Each row is followed by its class number.
[-189,217,-189,-11,48,181,-43,30,-226,375,-150,-113,-215,-85,52,334,-191,-404,173,-181,-68,-127,105,-110,16,153,-175,-150,-78,-101,-196,-376,72,144,249,-51,-3,189] -> 5
[-169,238,-233,36,-9,190,2,122,-123,226,-38,-123,-231,-50,63,321,-220,-362,149,-253,65,-98,143,-9,71,205,-124,-87,-100,-161,-104,-440,3,76,208,-26,-26,123] -> 4
[219,-406,262,-131,-106,-331,154,278,74,640,-205,-106,51,-119,52,281,-180,-290,222,74,249,-208,414,-282,-574,101,-540,450,-369,291,116,78,36,112,-8,-228,140,-216] -> 0
[-348,333,37,259,-28,-133,15,490,299,290,90,232,417,346,-215,-475,69,-336,-37,-420,-523,-560,261,226,-205,14,-594,-159,391,785,125,320,287,-232,-413,-617,-8,-76] -> 3
[-142,195,-271,130,-93,245,-39,-21,-159,189,-175,-102,-201,-30,15,433,-100,-325,188,-197,-1,-72,115,-166,39,235,-260,-111,-103,-240,-113,-349,-44,64,246,-56,-40,177] -> 0
[596,114,29,-49,-16,309,55,145,350,475,97,249,-377,260,-452,112,519,139,2,379,-124,-118,-210,422,508,499,11,-529,-232,174,-15,32,-240,154,-585,37,6,-250] -> 5
[296,-499,176,-232,-240,-288,187,378,76,563,-180,-18,41,-146,-20,320,-235,-354,171,69,418,-188,429,-267,-702,76,-548,434,-365,488,80,24,105,98,-101,-357,99,-224] -> 7
[136,-59,285,-48,-199,41,235,19,-120,250,85,-234,101,107,-381,244,-144,261,456,-133,16,43,279,256,260,114,-280,55,23,173,451,215,-148,-67,175,393,35,-10] -> 7
[138,-498,66,130,-289,237,253,-80,-147,65,239,74,-108,-340,58,-311,-206,250,28,-88,382,-81,-140,-350,-263,61,-197,86,-175,-40,-240,-162,118,-218,-543,-236,-425,-275] -> 4
[105,-4,339,-131,-171,25,175,117,-38,115,-13,-200,152,255,-309,206,-122,171,311,-125,-108,-42,236,300,261,80,-236,91,127,147,395,118,-122,-31,164,337,131,0] -> 2
[-138,129,-244,102,-85,254,-11,106,-239,148,-175,-82,-226,-55,-12,490,-213,-315,-1,-100,55,-64,55,-117,156,34,-98,-131,-33,-124,-157,-277,-9,147,201,29,-36,250] -> 3
[180,-562,-93,-163,-162,303,132,-342,207,-246,16,98,246,-83,220,-344,-128,127,243,75,275,-178,-190,-243,-103,283,-686,37,270,-3,-178,-23,162,-217,-91,-628,-184,-130] -> 6
[-365,224,403,-214,-216,-63,606,-199,57,682,-171,65,418,28,52,13,154,435,110,555,272,-15,-141,-42,-310,-492,-621,-37,89,53,447,-198,-427,-478,303,-57,684,340] -> 3
[-181,196,-219,85,-99,265,62,-5,-179,307,-174,-33,-182,-72,16,380,-155,-314,76,-127,75,-127,177,-60,-46,49,-163,-159,-107,-124,-81,-290,-66,63,220,137,68,288] -> 1
[449,-420,86,197,151,265,-134,266,-152,156,326,-56,-142,-57,-331,-225,-108,-207,-548,-300,299,-206,-25,76,355,-176,797,-418,-22,-20,-549,-36,218,-12,-899,-366,-305,-227] -> 6
[-298,201,332,-221,-224,39,259,-170,161,495,-222,-25,391,-42,5,205,163,-118,202,304,-67,-273,-2,-13,77,-196,-512,-52,-38,-124,465,-206,-347,-436,209,81,397,157] -> 0
[194,-463,181,-136,-174,-293,200,310,52,571,-170,-63,101,-88,-13,270,-272,-251,219,-43,437,-223,454,-292,-687,32,-539,457,-273,324,95,36,41,17,-14,-291,107,-174] -> 7
[248,-444,301,-146,-146,-293,128,297,154,557,-123,-90,-14,-88,0,297,-236,-333,163,4,354,-120,383,-232,-573,150,-556,454,-305,316,180,125,4,160,-41,-226,116,-208] -> 2
[270,-479,131,-212,-186,-309,225,382,140,582,-127,-98,92,-94,6,297,-280,-322,232,7,381,-128,370,-284,-633,182,-590,407,-329,450,142,57,80,61,-47,-415,129,-178] -> 7
[-376,281,387,-190,-141,-346,564,-159,565,815,-123,74,367,55,50,203,61,131,324,196,471,-141,143,55,-261,-342,-617,-6,-9,89,386,-174,-441,-452,148,-194,565,171] -> 3
[-176,77,-291,100,-70,173,27,129,-279,370,-211,-133,-154,-83,-61,417,-240,-264,239,-213,137,-78,192,-200,88,-42,-258,-142,-67,-79,-102,-466,-97,20,229,-61,-45,154] -> 6
[228,-450,156,-253,-149,-296,143,371,68,587,-186,-130,102,-128,27,377,-245,-377,308,98,292,-221,411,-353,-684,181,-563,522,-298,298,59,121,82,66,-112,-425,48,-242] -> 0
[64,87,271,-103,-228,-5,333,-12,-25,200,31,-138,265,161,-274,232,-68,300,277,-165,86,31,285,299,203,134,-271,170,25,127,402,39,-131,-171,141,249,61,-19] -> 1
[-271,188,-253,57,-125,195,19,51,-90,183,-60,-41,-145,-72,29,380,-282,-204,129,-154,74,-7,58,-159,40,113,-161,-131,-8,-225,-123,-263,-52,45,147,-121,89,215] -> 5
[-187,64,-133,178,-134,158,124,-42,-181,193,-159,-118,-157,-121,40,421,-278,-210,106,-241,53,-150,161,-212,-30,90,-255,-96,-129,-145,-143,-416,-34,-24,162,-73,-34,152] -> 7
[-125,-366,-141,-58,-361,199,157,158,-227,-242,243,55,310,-81,15,-298,-67,364,247,119,306,-166,-95,-395,-304,-5,-360,92,113,49,-170,-88,85,-230,-458,-499,-282,-230] -> 6
[171,-388,192,-182,-105,-306,187,350,166,656,-217,-27,63,-106,79,331,-267,-339,140,-14,437,-185,439,-291,-724,118,-577,486,-329,448,100,17,16,-6,-43,-308,124,-248] -> 4
[205,-439,169,-221,-152,-251,140,388,77,616,-245,-50,70,-101,-18,287,-192,-349,95,21,390,-206,432,-230,-615,53,-461,412,-343,289,139,12,78,78,-78,-248,169,-160] -> 1
[281,88,208,309,-169,523,-179,378,355,453,129,123,-279,-124,100,-179,395,-25,-147,156,-677,-252,-245,67,292,-284,-174,-832,48,-149,487,412,-6,464,-136,211,-204,80] -> 4
[-336,204,201,-302,-272,-188,569,-7,283,404,-150,10,392,119,-90,283,-2,312,256,305,395,26,79,-133,-229,-324,-462,-145,29,261,366,-214,-329,-349,72,-262,582,164] -> 4
[83,113,346,-82,-171,-42,308,117,-123,218,38,-227,198,162,-299,254,-127,279,361,-82,-123,21,271,295,202,66,-268,165,37,184,394,200,-190,-61,148,337,69,26] -> 2
[24,354,-180,152,236,-290,-11,402,428,296,484,109,26,142,-472,105,283,-25,-409,197,49,190,-41,-13,-197,-76,388,-12,13,322,240,93,-101,2,-387,-597,-173,-321] -> 2
[-171,211,294,-305,-237,-199,416,-82,236,783,91,-57,314,42,-74,138,253,32,629,142,-29,-54,-55,-112,-78,16,-605,-217,92,213,545,-151,-290,-421,307,-200,444,277] -> 6
[-197,239,-276,112,-20,241,-44,-37,-102,309,-119,-5,-173,-75,56,457,-150,-311,34,-149,187,-38,128,-60,124,26,-198,-147,-33,-110,-197,-419,-45,79,326,-81,2,183] -> 6
[211,-511,190,-157,-181,-287,138,314,175,435,-127,-12,110,-81,27,285,-277,-364,266,59,230,-237,309,-335,-635,217,-653,421,-283,475,84,103,84,-24,-51,-398,185,-224] -> 5
[-5,-403,-228,117,-243,34,364,-304,216,9,17,98,600,-21,148,-79,-351,280,-75,-99,304,-197,-68,-262,-78,399,-623,155,21,136,-253,41,81,-417,-397,-359,-20,-143] -> 6
[81,-274,-157,-388,-115,189,182,-136,-362,148,36,59,-3,-134,-190,-213,-149,223,275,201,336,-160,-211,-392,-135,-7,-84,286,-70,-543,-251,-402,-52,-111,-227,-8,-205,-88] -> 5
[103,-14,233,-101,-204,10,239,187,-163,273,7,-164,136,140,-288,214,-137,267,352,-129,-19,-29,255,261,310,221,-215,197,114,83,381,239,-117,-117,109,300,77,5] -> 4
[-87,123,-255,53,-101,234,-7,0,-107,209,-162,-2,-146,-44,22,378,-169,-358,54,-215,196,-109,155,-127,-42,100,-231,-135,-99,-54,-214,-391,-29,59,206,-128,-28,167] -> 2
[193,-472,231,-180,-105,-346,168,388,128,650,-113,-126,150,-89,67,258,-249,-294,238,-19,313,-194,414,-343,-668,65,-554,377,-232,395,87,139,61,80,-102,-369,163,-150] -> 6
[133,-433,248,438,-170,46,-83,250,21,118,220,-74,182,-96,-286,-295,-156,135,273,-448,-528,-658,263,-14,95,82,-43,-354,100,-305,-46,636,39,-429,-669,-128,54,-36] -> 0
[57,45,321,-98,-215,85,203,159,-75,214,5,-157,157,193,-285,192,-109,214,326,-171,-112,-14,203,277,252,28,-342,128,123,174,407,194,-61,-38,197,391,16,60] -> 3
[73,79,310,-53,-130,106,243,2,-75,163,134,-208,101,161,-286,202,-153,242,331,-48,-33,24,200,347,297,121,-243,119,128,18,368,220,-169,-21,219,348,97,74] -> 2
[-240,206,-292,162,18,170,33,-8,-98,318,-198,-34,-120,-14,-31,362,-262,-273,-52,-241,262,-30,137,-89,-26,-21,-108,-114,-137,-168,-185,-318,-90,10,63,15,4,146] -> 1
[-446,211,305,-261,-322,-153,611,-55,28,573,-284,-51,311,69,-103,241,83,202,636,432,202,-118,-136,-167,-220,-232,-830,-41,27,54,424,-146,-402,-514,89,-87,543,251] -> 4
[559,-249,211,293,-476,172,-11,40,-36,448,-272,424,-82,7,-593,319,100,91,-443,155,-91,-512,155,357,262,-165,-308,-167,-152,-3,-7,8,173,80,-324,322,205,-239] -> 7
[60,-346,-193,115,-285,375,250,-283,-478,4,101,112,148,-231,51,-251,-271,328,-573,370,344,-15,-257,-199,37,295,-271,176,-1,-198,-204,-227,65,-36,-446,-355,-103,-204] -> 7
[227,-485,208,-164,-178,-278,224,320,101,639,-192,-66,96,-89,50,192,-227,-312,184,28,419,-195,363,-265,-672,108,-630,393,-296,394,116,77,73,61,-104,-359,134,-176] -> 7
[-147,152,-251,41,-31,147,-21,109,-121,181,-119,-46,-231,-42,23,450,-196,-334,151,-122,79,-73,64,-180,39,42,-23,-122,-40,-104,-215,-347,8,115,221,-134,-21,168] -> 5
[-170,187,366,-232,-208,-85,451,-201,254,690,-118,-12,224,49,-169,57,272,-81,395,379,238,-152,-5,59,-111,-295,-621,-98,29,-20,699,-223,-439,-336,272,47,466,229] -> 7
[115,49,292,-94,-184,23,253,96,-30,405,123,-194,169,169,-432,250,-121,270,298,-108,-14,56,255,264,168,4,-256,115,84,153,555,128,-111,-73,226,353,69,-28] -> 7
[233,-440,100,-232,-70,145,240,-212,-25,-229,176,-341,294,-189,-4,-185,-25,2,189,150,182,29,-323,-77,-109,328,-394,-93,-177,65,-14,-193,206,-266,-469,-400,-224,-221] -> 3
[120,93,306,-106,-193,-25,269,46,-141,181,10,-197,218,246,-276,318,-64,339,310,-75,-132,38,150,194,264,279,-234,132,129,138,430,161,-191,-136,130,333,101,-48] -> 4
[194,-430,188,-233,-170,-316,170,272,212,588,-218,-4,110,-60,23,334,-223,-343,147,18,365,-217,396,-269,-583,189,-501,401,-295,350,115,126,12,40,-163,-265,162,-190] -> 1
[-183,-75,-28,24,-440,441,91,552,-538,736,-518,202,351,27,-537,-39,313,41,68,244,-18,-309,69,60,-60,-328,-852,-13,164,561,293,41,97,-541,-248,-340,-102,-124] -> 0
[-220,147,348,-179,-157,-273,396,-183,187,731,98,-71,157,17,-97,77,279,47,545,476,229,-93,-146,57,-29,-83,-426,-173,28,-23,625,-260,-477,-473,246,-150,583,103] -> 7
[408,-53,95,18,-180,79,315,292,259,-37,-121,40,500,212,-343,152,175,280,-75,144,281,-255,232,238,-161,-673,-95,-128,-39,404,118,-23,-63,-97,-304,-52,-262,-275] -> 2
[181,-470,228,-176,-125,-290,117,338,161,620,-112,-26,104,-103,15,297,-275,-322,123,86,495,-150,390,-242,-601,-59,-535,402,-229,427,52,97,59,89,-87,-366,179,-229] -> 6
[98,-412,166,-167,-145,-322,147,400,200,490,-163,-97,184,-34,49,315,-287,-463,141,77,371,-218,383,-290,-741,71,-611,478,-223,440,165,92,2,32,-120,-401,132,-221] -> 2
[-424,461,301,-157,-167,-288,525,-367,346,648,-195,15,316,65,92,191,351,193,339,243,122,44,-199,-135,-44,-99,-560,-68,9,-262,536,-352,-449,-419,404,-41,571,370] -> 5
[132,-441,250,-236,-119,-273,163,397,64,538,-204,-6,3,-68,86,212,-265,-311,128,-9,358,-247,410,-281,-661,141,-465,552,-308,422,8,41,91,32,-85,-195,149,-206] -> 4
[-191,158,-230,3,-5,171,-9,43,-223,199,-245,-125,-306,-6,-17,350,-150,-317,258,-175,-11,-197,140,-65,158,215,-195,-191,-9,-262,-198,-356,-31,157,146,-9,47,271] -> 3
[156,73,325,-135,-215,47,220,63,-132,201,25,-147,142,193,-271,285,-61,178,408,9,-135,7,104,285,375,183,-282,147,92,122,396,158,-139,-34,250,341,96,15] -> 5
[-30,-559,-46,36,-285,314,417,-69,-253,-177,18,-12,427,-166,246,-729,-166,485,113,229,356,-263,-174,-309,-341,-255,-572,200,166,-305,16,-154,114,-240,-152,-358,-94,11] -> 5
[140,-443,211,-178,-128,-254,180,325,94,586,-189,-71,109,-140,98,257,-304,-321,78,53,388,-190,422,-265,-673,60,-563,509,-328,379,84,70,31,81,-36,-238,130,-167] -> 2
[-354,263,-300,65,-67,135,49,54,-131,210,-149,-81,-1,5,50,437,-280,-324,82,-202,110,-71,125,-152,9,65,-169,-89,-11,-53,-133,-423,-28,-31,252,-119,94,200] -> 5
[-97,166,269,-115,-334,-4,432,-119,195,554,-123,103,344,-6,-3,198,409,83,203,632,298,-94,-292,149,102,-298,-716,-225,8,94,493,-201,-232,-333,343,-228,508,228] -> 3
[-201,142,191,-120,-396,41,419,-28,93,698,-142,107,340,-70,17,209,215,188,157,395,311,-74,-68,-92,-122,-416,-457,-193,-28,103,504,-267,-444,-438,228,-74,357,166] -> 7
[119,-98,258,-36,-165,-56,179,162,-168,263,2,-221,277,117,-256,332,-183,170,309,-123,-72,-47,282,127,325,62,-226,192,41,191,361,234,-176,-95,177,351,61,-2] -> 6
[343,-612,-67,-84,-88,365,125,-335,249,35,438,-94,-51,-131,45,-328,-108,84,316,145,360,-208,-316,-49,160,615,-410,-160,-18,-234,-200,-101,174,-22,-569,-275,-310,-345] -> 6
[115,89,309,-47,-163,-1,251,65,28,185,150,-162,189,177,-302,291,-84,208,255,-27,-102,40,153,277,250,181,-250,164,96,145,423,248,-183,-112,175,218,90,15] -> 2
[64,-283,0,112,-364,660,0,378,-101,295,-57,456,435,-70,-509,-472,175,62,-806,-79,272,-195,9,-89,-131,-860,-147,-303,120,620,151,-236,262,-476,-368,-410,-198,-159] -> 5
